Below are the code and all the weights of a small trained network. Each question names an input and a target symbol and asks about switching units off, where a switched-off unit gives its printed mean instead of its output.

import numpy as np


def w(rows, s, z=0):
    codes = np.array(rows[::2]) - 128.0
    scale = np.full(codes.shape[1], s)
    scale[-1] = z or s
    return codes * scale


def norm(h):
    return h / np.sqrt((h * h).mean(-1, keepdims=True) + 1e-5)


def f(y):
    return np.maximum(y, 0)


def softmax(a):
    e = np.exp(a - a.max(-1, keepdims=True))
    return e / e.sum(-1, keepdims=True)


def log_softmax(a):
    a = a - a.max(-1, keepdims=True)
    return a - np.log(np.exp(a).sum(-1, keepdims=True))


def net(x, mask):
    ids = ['αβλμσφ'.index(c) for c in x.split()]
    T = len(ids)
    res = E[ids] + P[:T]
    u = 0
    for l in range(2):
        q, k, v = (norm(res) @ M[l].T for M in (Q, K, V))
        z = softmax(np.where(np.tri(T) > 0, q @ k.T / 3**0.5, -1e9)) @ v
        res = res + np.where(mask[u], z, O[l][:, -1]) @ O[l][:, :-1]
        u += 1
        y = f(norm(res) @ A[l][:, :-1].T + A[l][:, -1])
        res = res + np.where(mask[u : u + 4], y, B[l][:, -1]) @ B[l][:, :-1]
        u += 4
    return log_softmax(norm(res)[-1] @ U[:, :-1].T + U[:, -1])


Q, K, V, O, A, B = {}, {}, {}, {}, {}, {}
E = w([
[130,129,161,103,146,124,164,143,176,133,160,165],'α',
[175,118,139,134,180,163,146,169,128,250,156,185],'β',
[109,118,136,132,180,123,162,168,165,104,151,66],'λ',
[48,141,146,218,166,135,163,111,180,90,73,132],'μ',
[130,124,72,170,146,107,131,75,174,47,159,127],'σ',
[65,121,114,92,138,115,150,104,148,147,139,102],'φ',
],0.019)
P = w([
[151,192,88,109,84,64,110,189,210,122,134,180],'0',
[93,44,164,158,14,227,87,158,161,122,152,81],'1',
[82,125,166,103,150,14,186,83,83,147,144,136],'2',
[117,140,164,162,66,242,105,146,130,97,149,94],'3',
[99,145,145,131,177,43,176,101,76,148,132,157],'4',
[113,155,122,162,83,245,95,123,104,101,140,120],'5',
[117,172,141,123,181,72,198,108,62,126,117,163],'6',
],0.011)
Q[0] = w([
[131,171,88,203,42,225,56,148,157,90,99,129],'0.h0',
[174,99,132,149,2,223,47,138,97,179,78,126],'0.h0',
[88,139,134,179,112,209,159,150,131,155,140,125],'0.h0',
],0.0093)
K[0] = w([
[61,134,123,84,77,76,175,196,254,137,169,93],'0.h0',
[108,138,202,28,75,71,71,169,180,133,186,63],'0.h0',
[85,197,146,30,151,149,209,235,198,176,71,149],'0.h0',
],0.0073)
V[0] = w([
[211,85,44,97,201,130,55,129,166,191,145,116],'0.h0',
[78,130,176,170,170,143,98,136,147,190,49,118],'0.h0',
[122,178,114,3,95,152,142,190,75,229,109,114],'0.h0',
],0.0054)
O[0] = w([
[185,152,103,150,243,114,62,69,65,181,140,154,109],'0.h0',
[65,250,165,108,146,147,208,141,161,161,181,137,151],'0.h0',
[191,149,89,182,102,109,147,189,98,139,217,155,6],'0.h0',
],0.011,0.0022)
A[0] = w([
[107,95,255,126,109,162,163,143,10,192,140,177,79],'0.n0',
[146,146,146,224,82,227,64,174,101,185,177,74,59],'0.n1',
[116,160,82,103,79,45,151,104,116,116,51,121,3],'0.n2',
[152,39,207,157,151,238,126,85,144,110,114,58,207],'0.n3',
],0.0062,0.00058)
B[0] = w([
[52,128,123,174,146,125,190,3,136,118,66,99,191],'0.n0',
[35,88,147,87,86,70,73,118,178,11,148,112,236],'0.n1',
[92,243,158,15,107,99,152,127,162,180,109,2,168],'0.n2',
[214,87,35,165,207,209,145,26,130,153,100,55,255],'0.n3',
],0.0085,0.0061)
Q[1] = w([
[120,122,94,162,128,198,115,107,141,108,165,183],'1.h0',
[148,151,119,65,158,3,131,154,92,197,85,159],'1.h0',
[148,97,121,92,146,165,109,101,126,50,137,150],'1.h0',
],0.011)
K[1] = w([
[249,98,108,61,168,66,105,152,175,134,130,253],'1.h0',
[102,37,168,158,163,143,253,11,13,154,199,83],'1.h0',
[190,130,70,31,162,109,60,66,168,77,64,137],'1.h0',
],0.0057)
V[1] = w([
[113,91,34,98,171,135,38,142,144,127,155,34],'1.h0',
[103,253,152,174,133,216,139,233,82,162,133,76],'1.h0',
[99,120,178,89,72,22,249,40,176,110,75,46],'1.h0',
],0.0053)
O[1] = w([
[138,101,188,97,131,194,164,160,128,52,10,117,202],'1.h0',
[149,173,202,35,135,2,26,105,133,105,152,45,56],'1.h0',
[216,116,143,210,116,197,18,134,57,143,156,134,254],'1.h0',
],0.0085,0.0047)
A[1] = w([
[152,67,166,178,137,116,76,115,67,17,2,72,157],'1.n0',
[99,148,53,1,143,82,120,154,247,59,175,200,1],'1.n1',
[109,81,39,181,118,171,104,40,218,170,33,100,108],'1.n2',
[120,19,138,215,166,92,123,245,184,61,142,28,160],'1.n3',
],0.0058,0.003)
B[1] = w([
[106,66,164,28,118,114,82,137,20,139,102,156,242],'1.n0',
[146,121,191,188,60,234,121,122,96,121,39,46,164],'1.n1',
[191,236,120,60,150,42,161,173,85,216,137,82,254],'1.n2',
[102,165,132,169,95,56,165,152,155,122,204,254,217],'1.n3',
],0.0086,0.0088)
U = w([
[150,207,49,165,181,80,188,126,127,177,211,150,177],'α',
[41,181,183,141,130,113,139,58,228,61,109,83,168],'β',
[190,108,149,54,171,85,119,86,73,109,70,95,82],'λ',
[198,181,177,194,69,183,32,111,109,170,193,15,5],'μ',
[159,58,118,255,106,241,155,101,143,138,105,154,221],'σ',
[109,91,171,115,72,80,68,157,116,79,163,237,203],'φ',
],0.0075,0.0017)

Each question gives the input, a string of symbols that net reads in full, and the target symbol t.
The units are the heads (3 rows each of Q, K, V and O) and the neurons (one row each of A and B). Each row of codes is followed by its name. A weight is (code - 128) times the scale printed after its matrix; where a second scale follows, it is the last column's (O, A, B and U).
mask holds one flag per unit, layer by layer, with each layer's heads first. A switched-off unit (its flag False) gives its mean, the last column of its rows in O or B, instead of its output. The means were averaged over made-up inputs and are rounded, as every weight is.
A unit's drop is (log p(t) with every unit on - log p(t) with that unit switched off) / (log p(t) with every unit on - log p(t) with every unit switched off).
The circuit of an input: a set's keep is (log p(t) with only the set's units on - log p(t) with every unit switched off) / (log p(t) with every unit on - log p(t) with every unit switched off). Starting from all 10 units, units are removed one at a time, each time the one whose removal leaves the highest keep (on an exact tie, the one counted first), for as long as the keep stays at least 0.8.
circuit, biggest first: the units of the circuit, biggest drop first
unit that matters most: the unit with the biggest drop
top k neurons: the k neurons with the biggest drops, biggest first
k most important neurons of layer l: the k neurons of layer l with the biggest drops, biggest first
drop of u: that unit's drop, to one decimal
input σ α μ μ, target σ: circuit, biggest first -> [1.h0]
input φ σ φ β α β, target φ: circuit, biggest first -> [0.n1, 0.h0, 0.n3]
input β μ λ φ β β, target β: circuit, biggest first -> [1.h0, 0.n1]
input φ λ φ, target μ: circuit, biggest first -> [1.h0, 0.n1, 0.h0]
input λ σ μ φ α β, target λ: top 2 neurons -> [0.n1, 0.n0]
input μ α φ λ λ σ, target μ: circuit, biggest first -> [1.h0, 0.h0]
input φ λ α, target σ: 2 most important neurons of layer 0 -> [0.n1, 0.n3]
input φ λ β μ, target φ: circuit, biggest first -> [0.h0, 0.n1, 1.n0]
input β σ λ φ α φ, target β: circuit, biggest first -> [1.h0, 1.n0]
input φ μ α λ, target φ: top 2 neurons -> [0.n1, 1.n3]
input β λ φ σ β α φ, target α: top 2 neurons -> [1.n0, 0.n1]
input φ μ λ α λ α, target φ: top 2 neurons -> [0.n1, 0.n2]
input λ β σ σ, target λ: 2 most important neurons of layer 1 -> [1.n0, 1.n2]
input α μ β σ α φ, target α: unit that matters most -> 1.h0
input λ φ α α, target λ: drop of 0.n3 -> 0.3
input λ α α μ, target λ: drop of 0.n3 -> 0.2
input σ μ λ, target β: drop of 0.n1 -> 0.0
input λ α σ λ φ λ, target λ: 2 most important neurons of layer 1 -> [1.n0, 1.n2]
input λ β μ α φ α, target λ: 3 most important neurons of layer 0 -> [0.n1, 0.n3, 0.n0]
input μ μ λ φ φ, target β: circuit, biggest first -> [0.h0]
input α α β β α λ, target α: 2 most important neurons of layer 0 -> [0.n3, 0.n1]
